Each row of numbers stands for one node and depends on some of the facts below. Use the named rows to name the rest.

Facts:
Q979 β Q369
Q112 β Q17, Q533, Q347
Q954 β Q228, Q875, Q389
Q448 β Q490, Q630
Q993 β Q338
Q985 β Q159, Q396, Q17
Q730 β Q827
Q776 β Q410, Q506
Q189 β Q787, Q907, Q683, Q679, Q574, Q688, Q971
Q863 β Q679, Q806
Q763 β Q604, Q420
Q611 β Q528
Q300 β Q261
Q536 β Q689, Q96
Q744 β Q571
Q324 β Q809, Q639
Q751 β Q867
Q837 β Q568, Q17, Q15
Q186 β Q622
Q641 β Q787
Q304 β Q375
Q650 β Q506, Q407, Q528
Q151 β Q867, Q23
Q333 β Q369, Q309
Q645 β Q157
Q348 β Q689
Q678 β Q716, Q595
Q91 β Q98, Q55
Q295 β Q689
Q436 β Q377
Q814 β Q853, Q967, Q176, Q955
Q93 β Q17
Q986 β Q524, Q875, Q242
Q504 β Q597
Q167 β Q488, Q787, Q579, Q955
Q771 β Q264, Q261, Q942
Q263 β Q722
Q737 β Q875
Q237 β Q60, Q98, Q929
Q673 β Q563
Q467 β Q929
{Q979, Q689, Q376, Q375, Q347} ρ Q96
{Q112, Q389, Q528, Q396, Q688} ρ Q237
{Q907, Q967, Q854} ρ Q942
{Q501, Q716, Q309, Q60} ρ Q385
{Q954, Q436, Q456, Q597} ρ Q679
{Q447, Q300, Q324} ρ Q855
{Q448, Q264, Q49, Q571, Q506, Q645, Q157, Q673} ρ Q17
{Q407, Q195, Q639, Q348} ρ Q809
{Q191, Q159, Q186, Q304, Q814} ρ Q720
{Q993, Q730, Q929, Q744, Q420, Q641, Q981, Q955} ρ Q524
{Q316, Q91, Q55} ρ Q12
{Q985, Q630, Q333, Q93, Q369, Q853} ρ Q242
{Q622, Q806} ρ Q722
{Q228} ρ Q490
{Q95} ρ Q13
{Q776, Q295, Q338} ρ Q162
{Q747, Q971, Q410} ρ Q263
{Q867, Q533, Q167, Q726} ρ Q837
{Q842, Q611} ρ Q787
{Q863, Q595, Q98, Q574, Q986, Q23, Q482, Q15} ρ Q771
{Q763, Q354, Q536} ρ Q189
{Q563, Q751, Q277, Q683, Q176} ρ Q580
{Q261, Q377, Q543, Q151, Q579, Q467} ρ Q678
{Q875, Q504} ρ Q230
{Q568} ρ Q215
{Q604, Q600} ρ Q737

Named rows:
Q985: [ 14  -4 -22  20 -13  23 -13  11  -2  -6  -4 -23  -1 -21 -40  -5 -28  21
  -7 -53 -18  21  17   2   1   8 -46]
Q159: [ 12   0  -4  -3  -9   3  19  -1 -13   3  -1  -2   5  13   9   3   8  25
  -5 -23  -6  -6  -3  11  -2  -1  -1]
Q277: [ 11  -2   2  -8  -5  -3  22  -3  -7  -5   0   0   5  13  14   5  14  16
  -4 -10  -1  -7   3   8  -4  -1   4]
Q867: [  2 -13   6 -13 -14 -16  16   3   2 -33  -1 -16  18  16 -11   3  13  10
  -2   8 -12 -23   4  12  -4   2   0]
Q842: [ 12  -5   4  -7  -3  -1  21  -2  -6  -8   1   2   6   9   4   7  12  16
  -5 -11  -1  -8  -6   6  -3  -2   5]
Q295: [ 11 -38  26  23  -9 -40   4 -12  15  28  -5  45 -20 -17 -18  -3 -31 -18
 -29 -29  10  83  85  -4   0  -7 -12]
Q501: [ 12  -4   4  -8  -4  -1  21  -2  -6  -7   1   2   6  10   7   6  12  16
  -4 -10  -1  -8  -3   6  -3  -2   4]
Q389: [  9  10   2 -14   0   1  19   4  -8   2   5  20   2  17   9  -4  14  14
  -8  -5  -3  -7   8   4  -6  -2  19]
Q536: [  9 -34  22  19 -10 -37   5 -11  14  22  -5  38 -17 -16 -17  -3 -25 -16
 -26 -26   9  74  74  -4  -1  -6 -11]
Q776: [  8  12  -7   0  -2 -11  -1  -9  31 -47 -10   1   8 -31  22  -7  25   5
   0 -11  18  45   8  -3   0   0 -14]
Q650: [ 13  21  -5  14   3 -11  -3 -15  34 -79 -13   5  17 -46  33  -2  46   8
  -5 -18  28  68 -11  -9   5   1  -7]
Q228: [  9   6   5 -13   2   4  18   5  -7  -2   7  21   4  14  -2  -1  13  14
  -9  -6  -2  -8  -2   2  -5  -2  20]
Q771: [ -3  -7 -11  -4 -12 -13   2  -2  15 -72  -7  13   2 -28 -29  22  14 -13
 -12  -3  -6   7 -22  -8  -3  -2 -15]
Q678: [  2  -7   3 -13 -11 -11   0  -8  -3 -27  12   4   9 -37 -24 -20   2 -18
  -2  -9   2  27 -39  -1  -3   0  -6]
Q524: [  1   2  10  -4   6   1  16  11 -13   1  15  21   7  17 -22  11  21  28
 -17  -6  29  -4 -43  -9  -5  -1  12]
Q763: [  1  -1  -6  -6  -9 -11   0  -3  12 -21  -1  -7   0 -17  -6  -2   9  -7
  -3  -4   2  18   7  -3  -6   0 -16]
Q814: [  2  -2  -9  -9  -8 -10   5  -8   5  -5   0 -20 -10 -19  10   3  11 -15
   4  -2   3  11   3  -6  -9  -1 -24]

Which node is each row?
No name comes twice in this set of rows, the named rows included.
[ -1  41   2 -29  16  17   5  24  -8  17  24  77  -6  23 -17 -26  11   4
 -22   8  -5  -3  17 -10 -12  -4  60] : Q875
[  6 -14   6 -13   3   1  24   0  -7  19   7 -11  -5   9  -3  21  15  20
   2  -6  35 -18 -45  -7  -8  -3 -18] : Q955
[  6 -12  -6  -4  -3  -4   9 -16 -13   3  12 -36 -21 -36   5  24  19 -38
   6  -1   4   1 -43 -20 -11  -2 -30] : Q189
[ 12  -3   2  -9  -4  -2  23  -4  -8  -2   0  -3   2  11  15   7  15  13
  -2  -9  -1 -10  -1   7  -4  -2   2] : Q176
[ 14   6   6   2   7   5  13 -12  39 -15  -8  -2  18  -3  31  10  36  24
   0 -19   8  13  -9   8   9 -11  15] : Q506
[ 24 -15  12  -5   7  11  21   3   3 -19   0  -7   5   5  -7  12   0  11
   0 -11  -5 -17  18  -1  -3   4  -2] : Q853
[ 15  -1   1   1   4  -4  -4   0  39 -65 -12 -14  12 -31  -2  -4  10   0
   3  -5   8  30  36  -7  -1   7 -22] : Q333
[ 15 -14   9 -27  -3   4  25 -11 -15   9  12   6   4 -11  -2  -9  -1   1
   8 -13   6 -10 -46   8  -4  -4   3] : Q579
[-10  40  -3 -15   9   4 -15  19  -2  -6  25  57  -9  -9 -33 -26  14 -21
 -26  10  -6  26  10 -22 -12  -1  40] : Q737
[ 16   4   3  -4   0  -1  21  -6   6 -25  -6   7  11   1  25   3  23  24
  -2 -15  10   9  -3   7   1  -1   6] : Q407
[ 21  -3  15   2  12  14  15  10  -7 -27  11  12   8   6 -20   9   7   8
 -13  -9 -11 -10  11  -9  -2   6  20] : Q242

The same nodes again, as new rows of numbers:
Some rows with their names:
Q630: [ -7  -9   7  -4  -2 -11   7   1  -6  -1   5   3  -2  16   3  -5  -7  -1
  10  -7   6   5  -3   5  -2   8   5  -7  -4   1  11   0 -11   7  -3   8
 -10 -13   1  11   1   4   7  -6  11]
Q853: [ -7 -10   8  -2   0 -10   5   3  -4   0   1   2   1  18   4  -4  -6   0
  10  -7   5   2  -5   3  -1   9   5  -5  -5   4  12   0  -9   7  -5   7
  -8 -14   1  13  -2   5   5  -6  11]
Q228: [  7   4   7  -8   9   5   4  -8   0   3   4   2 -10   4  -8  -8  -2   5
   4   2   3   3  -2   2  -4   6  12  -3  -6   4 -10  -1  -9   8  -4  -2
 -10   0  -1  -3   2   1   1  -8  -2]
Q456: [ 1  4  0 -2  5 -4  5 -3 -2  0  5  2 -1  6  2  3 -4  1  1 -1  0  0  4 -3
  3  4  8 -3 -3  5  1  0 -2  2 -3  1 -7 -2 -3 -1  0  5 -1 -4  2]
Q814: [ -2   2  -5   0   1   7  -7   8   4   7 -18   6  13  -6  -4  10   1   1
   6  -2  -9 -15  -5  -7  -4   9  -4  20  -9   3   3  -1  13  -1  -1 -15
   6  -7   5  -2  -9   1  -8  21  -9]
Q622: [ 1  3  0 -3  4 -6  5 -3 -2 -1  4  1 -1  6  2  3 -3  2  1 -1  0  0  3 -2
  2  3  6 -3 -2  3  2 -1 -2  1 -2  2 -6 -2 -3  0  2  5  0 -4  1]
Q604: [ 1  3  1 -3  6 -6  5 -4 -2 -1  5  1 -2  7  2  2 -4  2  2 -1  1  0  4 -2
  4  3  8 -4 -3  4  2 -1 -3  1 -3  3 -7 -2 -4  0  1  5  0 -5  2]
Q986: [ 24  -6  21 -21   0  37 -17 -19  -6   9 -14   7 -29 -21 -36 -41   8  10
   2   7   4  15 -21  23 -28  10   6  -4   2  -7 -40  14 -17  24  -2 -23
  -2   9  14 -13   4 -10  -4  -4 -36]
Q611: [  7  -6 -20  -2 -29   0   5  12 -13   0 -16   6  11 -21   8  29  10 -14
  17 -10 -11   6  18  27 -15 -16  -2  -1  11 -14 -11   4   6  25  24  -4
  14  -3  -4  -6  41 -15  29   6   3]
Q300: [  2  -3  -6   1 -16   5  -1   3  -1  -2  -3   1   7 -18  -4   3   3  -3
  -4  -6  -6   4  -1   2 -11   0 -13   4   8  -7  -1   2   4   0  11  -4
   4   0   7  -1   6  -4   3  18  -5]
Q689: [-14   2 -21  12   4  27  -2  12  13 -12  16  14  -6  -6  25  14 -16 -67
 -34  38  36 -19   2  27  24 -40  23  13  13   1   3  10 -15 -27 -33 -35
  -9 -23   4  15 -22 -10  -4  -8  -2]
Q375: [  8   5   2   5   0   3   9  -1   1  -4   7   1  -3   5   9   4  -2   1
 -11  -2  -5   8   2  -6   6   5   9  -9   3  11  -3   8  -6   5   1   7
  -9  -2  -4   6   4   4  -5 -10   4]
Q678: [  1  -3  -4   1  -2  -3 -11   7   6  -8  -5 -19   8 -11  -6   9   3   4
   5  -2  17   4  -4  -2  -9 -13  -4   9  11  -6   8  -7  -1  -7   1   6
   5  16   1  -3  -5  -5  14  -7   8]
Q737: [ 27  -1  24 -15   6  50 -12 -13   8  18 -12  -1 -31 -24 -36 -37  10  20
   7   9  11  21 -33  12 -40   3   4   6  -6  -7 -51  -3 -23  20   5 -27
   1  16  16  -9   1 -27  12   5 -19]
Q242: [ -1 -13  18  -6   5  -1   2  -1  -1   8   1   0 -13  19   2 -15  -5  10
  14  -3  17  12 -17   6 -12   4   7  -9  -5   1   2  -9 -19   8  -5   3
  -4  -7   2  11  -2  -7  16  -8  10]
Q771: [  5 -14   1  -3 -11  -4 -17  -2  -6   1 -14   3  -1  -6   7  -3   3   3
  -8  -4   4   4  -6   8  -6  -8 -15 -11  22  -6   8   3   5  -4   3  -3
  21   4   3  -6   4  -1  -2  10 -25]
Q855: [ 2  1  4  0 10 -4  1  0  4  5  1 -1 -3 12 10  4 -3  9  1  1  8  2 -3 -6
  2 -4  6 -5 -1  5  4 -9 -3 -4 -3  3  3  3 -5  0 -2 -2  5 -3  3]

Rows to name:
No name comes twice in this set of rows, the named rows included.
[  3   5   3   2   9  -1   3   0   4   6   3   1  -4  10  12   6  -3   8
  -2   2   4   4  -3 -10   3  -1   7  -4   0   8   0  -6  -3  -4  -2   0
   1   2  -6   0  -2  -2   3  -2   2] : Q580
[  4 -12   2   2  -7   5 -19   3   0  -1 -25   4   7  -4   0  -1   5   0
  -6  -4  -8  -9  -8   4   0   6  -9   2  10   2   7  14  12   3  -4  -6
  16  -6   6  -1  -6   7 -18   5 -23] : Q863
[  4   3   2  11   8   9   4   3   9  -1   8   1  -8  10  23   9  -6  -8
 -18  10  12   5  -4  -3  12 -12  13  -8   8  12   0   1 -10  -7  -9  -1
  -1  -3  -6   9  -5  -4   1 -13   6] : Q96
[ 4  5  2  2  8  0  4  1  3  2 -3  3  3  9  5  8 -3  4 -1 -1 -5 -5  1 -9
  6  9 10  2 -6 12  1  2  1  3 -5 -1 -6 -6 -4  2 -4  7 -8 -3  0] : Q683
[  5  -2   6   6  12   1  -4   6  12   7 -15  -3   4  14  11  12   0  12
   0  -2   2  -7 -10 -13   2   2   5   3  -4  13   7  -7   4  -2  -6  -2
   9  -3  -2   4 -10   1  -3   0   0] : Q679
[  7   2 -18  -8 -15  -9  13   7 -15   3  -9  10   7  -7  12  33   3 -10
  20  -8  -8   3  24  22  -7 -10  13  -5   4  -5 -10   0   3  25  17  -3
   3  -6 -12  -8  40  -7  27  -2   5] : Q528
[  0   3   0  -5   3  -9   7  -7  -2  -3  14   0  -2   3  -1  -4  -7   3
  -6  -3   2   4   2  -7   1   6   1  -6   2   3   6  -3  -5  -7  -1   4
 -11   0   1   0  -2   8  -3   4  -1] : Q55
[ -4   2  -3  -5 -14  -6   3 -15   4  -4  32  -4   0 -26  -7 -21 -10  10
 -32 -10   8  21 -15 -27 -20   4 -40  -3  22 -12  17 -17  -3 -41  14  -1
  -4  13  20  -3 -15   1  -4  57 -20] : Q237
[ -4   7  -1  -8  14  -8   1  -2   0  11   0   6  -2   9   6   7  -7   8
  10   3   8  -6   0  -8  -1  -1   7   4  -8   3   3 -14   2  -8  -5  -9
   1   2  -6  -7  -4  -2   6  10  -3] : Q720
[  4  -7   5  -4   6  -8  -9  -5  -5  -1 -12   5  -1  13   4  -1  -2   3
  -3  -2  -1  -8   1   4   9   7   7  -9   6   8  10   9   4   4 -11   1
   3  -6  -3  -3  -4  14 -16 -11 -17] : Q574
[ 20  31  -9  -7 -14  10 -16  41  -5 -20  -6  -3  30 -14 -12  -1 -16   6
  -9 -11   3  20  28  30 -24 -32 -28   5  -2 -40  28 -10  10  15  11  -9
 -19  27  25 -25  15  13  23  14   7] : Q151
[ 3  2 -4 -4  0 -8  7 -1 -6  0  2  3  0  5  5 11 -2 -2  7 -3 -1  1 10  5
  1 -1 10 -5 -1  2 -1 -1 -2  8  2  2 -4 -3 -7 -2 12  2  8 -6  4] : Q410
[-4  8 -4 -9  9 -7  4 -4 -5  5  4  8  0  4 -1  4 -7  1  9  2  1 -7  6 -3
  1  7  8  5 -9  2  1 -5  2 -2 -4 -7 -8 -4 -4 -7 -1  4 -1  8 -3] : Q191
[  1   2 -11  -3  -5 -12   9   0  -4  -8  -6   5   5  -4  -3  16  18  -4
   9 -11 -12  -1  20  16  -1 -12  12 -11   1 -15 -11 -11  -3  22  12   7
  12 -13  -8  -9  30  -2  22 -16   7] : Q506

The same nodes again, as new rows of numbers:
Some rows with their names:
Q186: [  0 -13  26   3   8  13  12   9  -4  -7  22  22  14 -13]
Q568: [-18   6  -8   4   7  14  41  30  -9  23  28  15  18  11]
Q726: [  0 -14  14   8   4   9  15  17  -5  -4  27  24   7  -7]
Q504: [-12  -8   8 -28   9   2   4 -17  10   2  28  -6 -11 -31]
Q348: [-10  -8   9 -27  10   0   1 -20   7   0  29  -4 -10 -35]
Q763: [ -1 -16  32   5   8  15   7   6  -2  -3  18  19  18 -17]
Q55: [ 29   2 -23  20  23 -37   5  -3   0   0   7  -4  -9  -5]
Q604: [  1 -12   3  12   2   4  16  27 -11  -5  33  26  -3  -5]
Q407: [ 10 -12  -2  20 -12  41  11  15 -21  -9  54  29  -5 -21]
Q316: [ 28  -1 -15  11   3   2   6 -16  12   0  13  -7   1  -2]
Q490: [ -3 -10  18  21   1   3  17  24 -17  -2  38  11 -14   7]
Q985: [ 13  19   3  -6  -1  19  27 -19  14  44 -12 -27  38  -6]
Q867: [  3 -12  -4  14   0   2  18  30 -13  -6  36  28  -7  -3]
Q157: [ 25   9 -28  22   5   1  -1   9  20  -5  24 -14  -3  -4]
Q600: [ 27  -1 -15  11   4   2   6 -16  13   0  12  -7   2  -1]
Q854: [-10  -7  -3 -25   6  -3  10 -10   8   1  34  -3 -18 -25]
Q237: [ -4 -10  56  17  39 -28   2   4 -17  -3   8   6   8 -17]

Name these rows:
No name comes twice in this set of rows, the named rows included.
[  0  38 -40  23   9   8  38  18   9  31  32 -37   0  36] : Q17

